Each row has a name. Each piece below is followed by the name of the row it came from, unless a question asks for something else. Each question is about the rows just above it.

Columns, left to right: H U D G
[-608,248,583,178] = Q
[-199,-311,354,247] = A
[789,-409,-518,-200] = X
[-243,380,-68,-302] = P
[-162,-674,-375,-92] = J
[770,-158,-508,-235] = C
[-199,354,-181,-316] = F
[-199,354,-311,-40] = L
[-612,133,442,112] = B
[-327,-606,55,272] = W
[-199,-311,354] is in which row?	A
[178,247,-200] is in which column, read top down?	G
Which column holds [-92,-235,-316,-40,112,272] top down?	G
[-199,354,-311] is in which row?	L

Columns, left to right: gilag Guge rif Zonuz zave danur
[-120,-186,503,-252,-457,506] -> V
[-120,-186,-202,-252,-457,506] -> T
[-432,-368,-45,899,435,-170] -> S
[430,-323,-139,108,92,99] -> K
[152,-131,73,-11,428,467] -> Y
[99,-222,38,131,523,98] -> Z
[-295,48,422,307,379,-576] -> M
After [-295,48,422], its row goes on with	[307,379,-576]
Which column holds [-186,-368,-323] top down?	Guge

Columns, left to right: Savuz tur siki Kofo kuzut
[-664,63,-359,-221,-625]  Dize
[-162,-434,490,367,-180]  suvud
[-172,-306,792,488,32]  Vegu
[214,80,348,192,394]  suf
[367,488,192] is in which column, read top down?	Kofo
After [-172,-306], its row goes on with	[792,488,32]
Go on from [-434,490,367] to the end of its row.	[-180]

Columns, left to right: lut zenob Kopi rogon gomu sazib ven komi lugub
[-136,-53,201,162,-194,65,168,146,-64] : naru
[8,228,346,147,127,65,168,369,483] : dalil
[-136,210,605,162,275,263,426,330,-51] : ful
[-303,-26,-613,263,489,-210,168,202,574] : ziru
[79,203,257,-144,3,2,115,-221,405] : Gedon
[-4,-81,95,311,151,925,168,146,105] : nube
[-423,-462,80,162,559,65,168,-93,4] : sul
[-136,-26,-613,264,489,65,168,104,129] : lenif
[118,257,203,-202,-313,65,501,269,168] : pesa
find: [257,203]	pesa
Which column holds [-613,257,95,80,-613,203] top down?	Kopi
Go on from [-26,-613,264,489] to the end of its row.	[65,168,104,129]

Columns, left to right: dipen kiteb kade pezur nete
[-611,-267,162,303,-392] -> gegit
[-611,-267,162,303,-321] -> Zisu
[-785,296,115,-255,-205] -> pume
[-610,-267,162,302,-321] -> Nim
[-610,-267,162,302,-321] is in which row?	Nim
After [162,302], its row goes on with	[-321]
Which row holds [-785,296]?	pume
The row with [-611,-267,162,303,-392] is	gegit
After [296,115], its row goes on with	[-255,-205]

Columns, left to right: fatin vada zisev vin bugut
[-463,-253,-117,418,202] -> N
[-251,-117,418,-101,445] -> E
[178,658,-116,418,202] -> R
The rest of the row after [-251,-117,418]:	[-101,445]
The rest of the row after [-463,-253,-117,418]:	[202]
Which row holds [-253,-117,418]?	N

Columns, left to right: nuf Zudim Sufip Pimip Luzet
[-18,72,-379,-495,234] : teg
[-463,-379,72,-337,-642] : tivoz
[151,277,-379,-495,233] : seb
Which row holds [151,277,-379,-495,233]?	seb
Which column holds [-463,151] top down?	nuf
After [72,-337], its row goes on with	[-642]
find: [-379,72]	tivoz
[234,-642] is in which column, read top down?	Luzet
find: [72,-379]	teg

Columns, left to right: sek Nup Nuba Suti Fumo
[-599,-473,1,229,362] -> Tof
[-5,-23,-22,-16,10] -> ren
[-74,-885,1,229,362] -> muko
[-600,-473,1,229,-25] -> koza
[-73,-885,166,-17,10] -> zin
After [-74,-885], its row goes on with	[1,229,362]
The rest of the row after [-73,-885,166,-17]:	[10]
Go on from [-599,-473,1,229] to the end of its row.	[362]
Go on from [-73,-885] to the end of its row.	[166,-17,10]

Columns, left to right: vur Lum dazel kek vit kope Dev viseg
[-150,-129,-79,-15,126,101,36,97] = Nonem
[374,-577,149,-189,-358,-205,-453,-97] = Berom
[-115,-50,-22,-74,-142,-59,-21,-90] = Rof
[-434,27,-339,-139,-66,8,50,-89] = babep
[-414,-663,-574,-369,224,-135,-284,480] = baken
[-72,224,126,-79,-15,-194,-625,124] = Romi
[39,-58,-53,76,54,61,65,41] = lesa
[-301,-557,77,73,344,856,113,-470] = siv
[88,75,-374,-399,345,856,-452,-450] = vipel
find: [-58,-53,76,54,61,65]	lesa
Go on from [344,856] to the end of its row.	[113,-470]
find: [-79,-15,126]	Nonem
find: [224,126,-79]	Romi
After [-374,-399], its row goes on with	[345,856,-452,-450]

Columns, left to right: boka rami noder zolad Nesuz mup sos leran rolur
[158,-187,-111,-55,385,-16,226,-124,-126]  resa
[8,-187,-112,82,651,-16,226,-123,-209]  Mena
[-99,294,21,207,118,-285,45,48,567]  vipev
[286,-208,-187,128,-937,-225,-102,-238,-37]  duvi
[8,-99] is in which column, read top down?	boka
[226,45,-102] is in which column, read top down?	sos
The row with [-99,294,21,207,118,-285,45,48] is	vipev
After [-16,226,-123], its row goes on with	[-209]
After [-187,-112], its row goes on with	[82,651,-16,226,-123,-209]

Columns, left to right: fazu tugib Peku Bot lizot migu kiv
[642,924,-564,-565,160,-740,-215]  meke
[-380,642,922,-564,160,847,530]  lezo
[-380,642,922,-564,160,-333,27]  peg
Which row holds [-380,642,922,-564,160,-333,27]?	peg
The row with [642,922,-564,160,847] is	lezo
find: [-380,642,922,-564,160,-333]	peg
find: [-564,-565,160,-740,-215]	meke

Columns, left to right: Linef Nak Veba mige fabo rak pono Toru ruger
[-391,784,70,421,39,63,666,-193,52] = rigem
[-649,329,-12,-216,4,262,-160,-879,-105] = mes
[710,-424,214,-272,-578,-544,-26,112,256] = zavub
[-262,-313,-767,139,-241,-181,11,410,-388] = nat
[-484,-16,-547,139,-242,943,-123,257,143] = lale
[784,329,-424] is in which column, read top down?	Nak
After [139,-241], its row goes on with	[-181,11,410,-388]

Columns, left to right: Koni bisi robu turef togor tal
[137,-166,-31,-733,207,266] : fuz
[323,-165,-31,-733,208,-253] : vep
[370,-165,-31,-734,208,266] : dag
Which column holds [207,208] top down?	togor
After [137,-166], its row goes on with	[-31,-733,207,266]
The rest of the row after [323,-165,-31,-733]:	[208,-253]
Go on from [323,-165,-31] to the end of its row.	[-733,208,-253]
After [-733,208], its row goes on with	[-253]
Go on from [323,-165,-31,-733,208] to the end of its row.	[-253]
Go on from [137,-166,-31,-733] to the end of its row.	[207,266]

Columns, left to right: mesip das pozis setu Bozuk Duku fer monut Tir
[358,-57,-36,125,516,-122,-86,301,10] = gogag
[3,396,-135,-77,-3,265,148,68,-77] = Pediz
[46,-256,-369,173,-23,167,370,-78,12] = fot
[161,-562,-88,436,211,79,-27,-297,307] = bobug
[235,-81,46,84,-23,168,379,-232,-47] = Ked
[-75,388,261,392,240,-6,390,-83,-216] = Neb
[-517,-396,29,-212,-323,144,-129,-285,8] = sizil
[66,-154,-117,-677,-118,-155,-337,-206,131] = donuk
[66,-154,-117,835,-118,-155,-337,-206,131] = Tudi
After [-23,167], its row goes on with	[370,-78,12]
The rest of the row after [3,396,-135,-77,-3]:	[265,148,68,-77]
The row with [516,-122] is	gogag
Which column holds this, read top down? [-216,8,131,131]	Tir

Columns, left to right: fugol Dagi Tinor popeb Tol zoseg
[-73,-259,-96,-24,-12,-290] : dit
[54,-124,262,51,167,-161] : volis
[153,-73,-259,-96,-27,-12] : bini
[-104,314,-134,-71,-120,-40] : kuf
[-229,-52,-237,-351,-386,251] : levuk
[123,-419,225,63,333,23] : Mivuf
[134,418,-722,55,-102,164] : toleb
[-229,-52,-237,-352,-386,175] : Laz
[-196,62,269,-231,-460,138] : Dofat
[-3,85,-119,-84,-115,-29] : zuvi
[-221,-80,204,-243,-227,44] : vof
Which column holds this, read top down? [123,134,-229]	fugol
[-96,262] is in which column, read top down?	Tinor
The rest of the row after [-80,204,-243,-227]:	[44]
After [-229,-52,-237,-352,-386], its row goes on with	[175]
[-96,-71,-351,63,55] is in which column, read top down?	popeb
Which row holds [-73,-259,-96,-27,-12]?	bini

Columns, left to right: ziz pil migak gepu vago bira kiko vimum mabu
[-262,114,108,-108,-244,445,-735,478,374] : raza
[-262,114,-135,-108,-244,445,-735,478,374] : Solin
[-262,115,-135,-108,-244,-97,-735,478,374] : fanef
Which row holds [-262,114,108,-108,-244,445,-735,478,374]?	raza
The row with [-262,114,-135,-108,-244,445,-735,478,374] is	Solin

Columns, left to right: dib beler disu gog raran lazen lub
[559,-787,270,73,-342,387,360] -> ged
[575,204,723,104,-748,-63,-627] -> kave
[-113,-62,30,499,35,-226,-50] -> riro
[408,-207,-491,-133,686,-396,-80] -> Rura
[559,-787,270,73,-342,273,360] -> kig
Which column holds [-491,270] top down?	disu
The rest of the row after [499,35]:	[-226,-50]

Columns, left to right: Zerit Zuk pok zami
[380,-297,-508,-527] = Tupi
[380,-297,-263,-305] = Ded
[505,-282,-508,-527] = venat
find: [380,-297,-508,-527]	Tupi
After [505,-282], its row goes on with	[-508,-527]
find: [505,-282,-508,-527]	venat
Which row holds [380,-297,-508]?	Tupi
The rest of the row after [-282,-508]:	[-527]
[-263,-508] is in which column, read top down?	pok
find: [505,-282,-508]	venat

Columns, left to right: Mafit Roze Deze Munu pire
[-66,-369,79,272,687] = liv
[-3,-55,-369,-212,-1] = vol
[-66,-369,-55,272,687] = rol
[110,846,-60,321,197] = nov
find: [-369,-55]	rol
Which column holds this, read top down? [687,197]	pire

Columns, left to right: veg Fuvi nuzo tok
[-121,110,-172,-367] -> sut
[-7,2,79,98] -> kal
[-6,2,-6,9] -> Vunof
[-112,220,79,99] -> risil
[8,-3,-5,3] -> pifu
[-121,110,73,-367] -> mev
[-6,2,0,9] -> pida
[-121,493,-172,-367] -> kuv
[-121,493,86,-367] -> tadi
[-11,6,4,4] -> pevim
Which column holds this, read top down? [-121,-121,-11]	veg
Go on from [-112,220] to the end of its row.	[79,99]
The row with [6,4] is	pevim
Where do [110,73] appear?	mev
Where do [-6,2,0,9] appear?	pida
Go on from [220,79] to the end of its row.	[99]
Which column holds [-121,-121] top down?	veg

Columns, left to right: Rem gol dun Rofed medok ferog
[-129,179,-377,-699,248,378] = zamem
[-376,-699,248,-8,-238,-244] = sata
[456,309,-242,-427,-108,-32] = fabaz
[444,-327,-612,662,-306,-291] = zosom
[456,444] is in which column, read top down?	Rem
find: [-377,-699,248]	zamem
find: [-376,-699,248,-8]	sata

Columns, left to right: Kago kebat vif popi
[549,-259,-232,498] = Kiz
[453,-264,406,-378] = pimi
[537,-210,-296,464] = novut
[239,-126,-388,481] = ramir
[254,-264,406,-378] = nul
[253,-264,-388,482] = Zigi
[-243,33,373,-544] = puba
[400,-314,336,-345] = poze
After [-259,-232], its row goes on with	[498]
find: [254,-264,406,-378]	nul
The rest of the row after [254,-264]:	[406,-378]

Columns, left to right: tukov fak Sal mida
[-438,-210,48,-31]  Zugog
[-452,101,-351,227]  zonez
[-227,504,-928,-26]  Pumar
[-135,-189,310,-462]  sez
[101,109,-180,328]  Zuduk
[-438,9,-769,-746]  Kog
[486,423,-561,137]  vivig
[9,-438,-809,213]  Bevim
[-452,101,-351,105]  gad
[-180,-466,-789,159]  vun
[298,-58,108,262]  Piril
[-136,-189,365,42]  nirel
Where do [-438,9] appear?	Kog
[48,-351,-928,310,-180,-769,-561,-809,-351,-789] is in which column, read top down?	Sal
[-210,101,504,-189,109] is in which column, read top down?	fak
Go on from [-136,-189] to the end of its row.	[365,42]
Which column holds [-210,101,504,-189,109,9,423,-438,101,-466,-58] top down?	fak
[-561,-809,-351] is in which column, read top down?	Sal

Columns, left to right: kufog vub mip baz
[104,-123,74,-232] = Semo
[-389,-224,-141,60] = gev
[-70,436,-844,-619] = zup
[113,-660,-286,232] = non
[32,-182,531,188] = nemot
[146,-222,611,57] = poko
find: [-389,-224]	gev
After [-660,-286], its row goes on with	[232]
find: [-286,232]	non

Columns, left to right: remap zili Vusa vipu
[138,-258,-60,21] : Bavo
[138,-258,-60,22] : gited
[62,-133,-103,-194] : puv
[-569,213,48,-830] : kubor
The rest of the row after [62,-133]:	[-103,-194]
Go on from [-133,-103] to the end of its row.	[-194]
Which column holds this, read top down? [-60,-60]	Vusa
After [-569,213,48], its row goes on with	[-830]
[-60,-103,48] is in which column, read top down?	Vusa

Columns, left to right: lok busud tene kov bab nenip saput Kesi Saku
[400,-18,284,157,149,28,222,103,-55] -> fezen
[495,-785,624,-691,249,-323,419,411,491] -> maf
[9,-443,44,-530,79,-349,40,196,-186] -> Fudi
[396,137,380,44,15,-50,-89,-120,13] -> par
[400,-18,365,-38,-68,-293,-73,-262,-309] -> boze
[-226,436,-199,440,96,342,214,228,37] -> sak
[-45,437,-199,-455,-58,-212,-24,95,182] -> bez
[382,145,523,100,307,-139,393,195,-186] -> nukab
[365,-38,-68,-293,-71,-127,-748,-477,511] -> sutol
find: [400,-18,365,-38,-68,-293,-73,-262,-309]	boze
Which column holds [380,365,-199,-199,523,-68] top down?	tene
The rest of the row after [214,228]:	[37]
The rest of the row after [436,-199]:	[440,96,342,214,228,37]
[149,249,79,15,-68,96,-58,307] is in which column, read top down?	bab
find: [365,-38,-68,-293,-73]	boze
find: [249,-323,419,411]	maf

Columns, left to right: met Ketim div Sol
[4,100,697,320] = Segam
[622,441,15,8] = pup
[21,444,606,60] = Noveg
Which column holds this, read top down? [100,441]	Ketim
After [441,15], its row goes on with	[8]
[697,15] is in which column, read top down?	div
After [622,441], its row goes on with	[15,8]

Columns, left to right: semez puvot donoz notu kazet Mab lav navu
[-53,244,90,450,-193,94,455,-149] : fogek
[108,132,-85,-353,-22,-100,507,395] : zova
[490,140,-410,450,-193,95,455,-149] : vop
[-68,54,356,260,276,-475,-130,104] : bilar
[-237,594,370,28,-269,137,464,-413] : vaga
[-68,55,84,355,199,-451,661,117] : Gagem
find: [108,132]	zova
Go on from [-68,54,356] to the end of its row.	[260,276,-475,-130,104]
After [-68,55], its row goes on with	[84,355,199,-451,661,117]
Which column holds this, read top down? [507,455,-130,464]	lav
The rest of the row after [28,-269,137]:	[464,-413]
find: [490,140,-410,450,-193,95,455,-149]	vop
find: [84,355,199]	Gagem

Columns, left to right: zefa bug kolo rul
[-301,660,183,-188] -> kuro
[-94,-196,-355,-2] -> sona
[265,120,-144,150] -> zupa
[596,333,-367,298] -> lanu
[755,-2,-254,279] -> Vilub
[114,-718,-144,150] -> Zus
[113,-718,-270,150] -> valiv
[113,-718,-144,150] -> garag
[-466,305,-366,298] -> puban
The rest of the row after [265,120]:	[-144,150]
find: [755,-2,-254,279]	Vilub
Which column holds [-2,150] top down?	rul
After [-94,-196,-355], its row goes on with	[-2]
Where do [113,-718,-144,150] appear?	garag

Columns, left to right: guti dor Bezaz suk dusob giguf vopal fidip beka dem
[38,245,403,512,534,472,343,144,-66,-272] : Gugim
[-386,791,-458,-288,779,-549,-187,744,-618,-69] : zub
[-385,-209,1,235,396,459,422,284,70,-147] : Kogu
[235,396,459,422,282,70,213,-255,-427,-92] : pivel
[-668,-183,380,765,795,442,-109,-621,-836,-646] : Vimuf
[-268,690,-300,-450,663,-94,-599,564,129,-661] : Fasug
[-117,-421,176,391,-215,-371,264,342,-322,-297] : vaza
[144,-66,-272] is in which row?	Gugim
Where do [235,396,459,422,284,70] appear?	Kogu
Which column holds [144,744,284,-255,-621] top down?	fidip
Which column holds this, read top down? [744,284,-255,-621,564,342]	fidip
Where do [245,403,512,534,472] appear?	Gugim
The rest of the row after [-183,380,765]:	[795,442,-109,-621,-836,-646]

Columns, left to right: situt Rofir Lat nosa
[-175,-23,88,-438] : Gis
[-560,386,74,-464] : rafel
[-175,125,88,-438] : tabo
[-754,-475,560,-478] : panad
find: [-175,-23,88,-438]	Gis
After [125,88], its row goes on with	[-438]
[125,-475] is in which column, read top down?	Rofir
The row with [74,-464] is	rafel
Where do [-475,560] appear?	panad

Columns, left to right: vap zeni gof vavas Vod situ vuro Mefes
[-147,102,-568,-70,13,32,-170,-16] : Sirup
[-37,42,-222,-45,-119,76,-187,66] : dok
[-114,127,-707,-34,-97,68,-179,82] : Roda
[-37,42,-222,-45,14,76,-187,66] : Kagi
[-108,147,-823,-34,-96,52,-231,36] : dolev
Which column holds this, read top down? [76,68]	situ
find: [-37,42,-222,-45,-119,76,-187,66]	dok
After [-34,-97], its row goes on with	[68,-179,82]

Columns, left to right: miz naz nosil rofu bati sopi vezaf
[-167,389,-238,133,282,130,107] = remer
[161,-59,-663,-20,565,524,11] = bine
[-5,-291,391,-88,-194,-236,-298] = fofuz
[81,-176,-489,-20,741,355,11] = pek
[81,-295,-289,-20,282,130,11] = badud
[-278,-176,607,-20,-249,-405,-273] = dus
[-405,-271,-289,-20,246,130,11] = somup
[172,-48,-668,-20,554,520,11] = ratus
[-336,-176,667,-20,-291,-467,-194] = dinu
[139,240,-500,40,282,311,304] = Padeg
After [-291,391,-88,-194,-236], its row goes on with	[-298]
Which column holds this, read top down? [-238,-663,391,-489,-289,607,-289,-668,667]	nosil
find: [-405,-273]	dus

Columns, left to right: vib zav vuvab kaser
[-788,629,424,364] : bodo
[-492,172,294,107] : Merin
[105,433,-286,-63] : nuva
[-1,553,-675,31] : ganiz
[437,-355,294,108] : bitag
[-536,-4,363,24] : nime
The rest of the row after [-4,363]:	[24]
The row with [424,364] is	bodo
Which row holds [-492,172,294]?	Merin

Columns, left to right: mar Zutup let burap biror kip bada
[19,719,-68,-68,-550,-38,-11] : Duko
[-56,194,-82,760,-8,142,-125] : nif
[-2,-29,53,-68,-550,-38,-10] : memel
[-2,-52,53,-68,-550,-38,-10] : Denep
Which column holds this, read top down? [142,-38,-38]	kip
Which row holds [-2,-29,53,-68,-550,-38,-10]?	memel
After [-56,194], its row goes on with	[-82,760,-8,142,-125]

Columns, left to right: Fupan gen Sor ritan
[211,-20,-803,116]  Lop
[-9,84,-838,-144]  sab
[35,210,-20,-803]  bebev
Which column holds [-838,-20] top down?	Sor
find: [210,-20,-803]	bebev
Which column holds [-9,35] top down?	Fupan

Columns, left to right: Romu pul sofol tas zevur Nere
[328,-392,51,717,-237,198] -> zom
[85,-267,183,458,-370,132] -> Lufav
[717,328,-392,51,-237,156] -> foto
The row with [51,717,-237,198] is	zom
The row with [328,-392,51,717,-237] is	zom
The row with [717,328,-392,51,-237,156] is	foto
[-267,328] is in which column, read top down?	pul
Where do [183,458] appear?	Lufav

Columns, left to right: vegil mov faf sose Rek Bom tig Sasu tos pinar
[-253,-392,-551,-653,-229,-449,-140,-758,-645,-235] -> tinik
[-305,30,-624,-465,-503,-634,-305,31,-624,36] -> Vafig
[-331,-358,-834,-465,-503,-634,-305,31,-624,36] -> bidu
Which column holds [-305,-331] top down?	vegil
The row with [-331,-358,-834,-465,-503,-634,-305,31,-624,36] is	bidu
After [-331,-358,-834], its row goes on with	[-465,-503,-634,-305,31,-624,36]

Columns, left to right: deza tomor zek seme babod
[-252,101,-260,-563,-3] = lol
[37,66,75,11,34] = lam
[-215,140,-128,-127,36] = Zate
[-90,103,-227,-239,-228] = fopit
[-243,517,-260,-315,-3] = gimor
[-623,-595,-609,-651,-492] = lir
[86,-172,12,20,-65] = Vuv
[-93,-25,-76,71,-25] = Tev
[-496,-382,399,144,646] = Rinok
[-4,101,-260,-564,-239] = papum
[-4,101,-259,-315,-3] = sepez
After [-259,-315], its row goes on with	[-3]
Go on from [-4,101,-259] to the end of its row.	[-315,-3]
Which column holds this, read top down? [-260,75,-128,-227,-260,-609,12]	zek
After [86,-172], its row goes on with	[12,20,-65]
Go on from [-260,-564] to the end of its row.	[-239]
Which row holds [-172,12,20,-65]?	Vuv

Columns, left to right: gaka Soveb funeb Biv
[166,150,-11,17] = buz
[276,-60,-757,-191] = zik
[117,46,240,-646] = Foz
[-82,-123,-155,-65] = gete
[-580,776,-2,240] = guno
[113,776,-3,79] = lom
[-580,776,33,-338] = metif
[277,-60,-227,-622] = nesa
[451,339,-55,286] = tuf
[51,-260,198,-13] = popo
[258,106,-56,31] = Dibup
Where do [150,-11,17] appear?	buz
Which column holds [117,-82,-580,113,-580,277] top down?	gaka
[240,-155] is in which column, read top down?	funeb
Go on from [776,-2] to the end of its row.	[240]
After [277,-60], its row goes on with	[-227,-622]
Which column holds [776,776,776,-60,339,-260,106] top down?	Soveb
The rest of the row after [117,46]:	[240,-646]

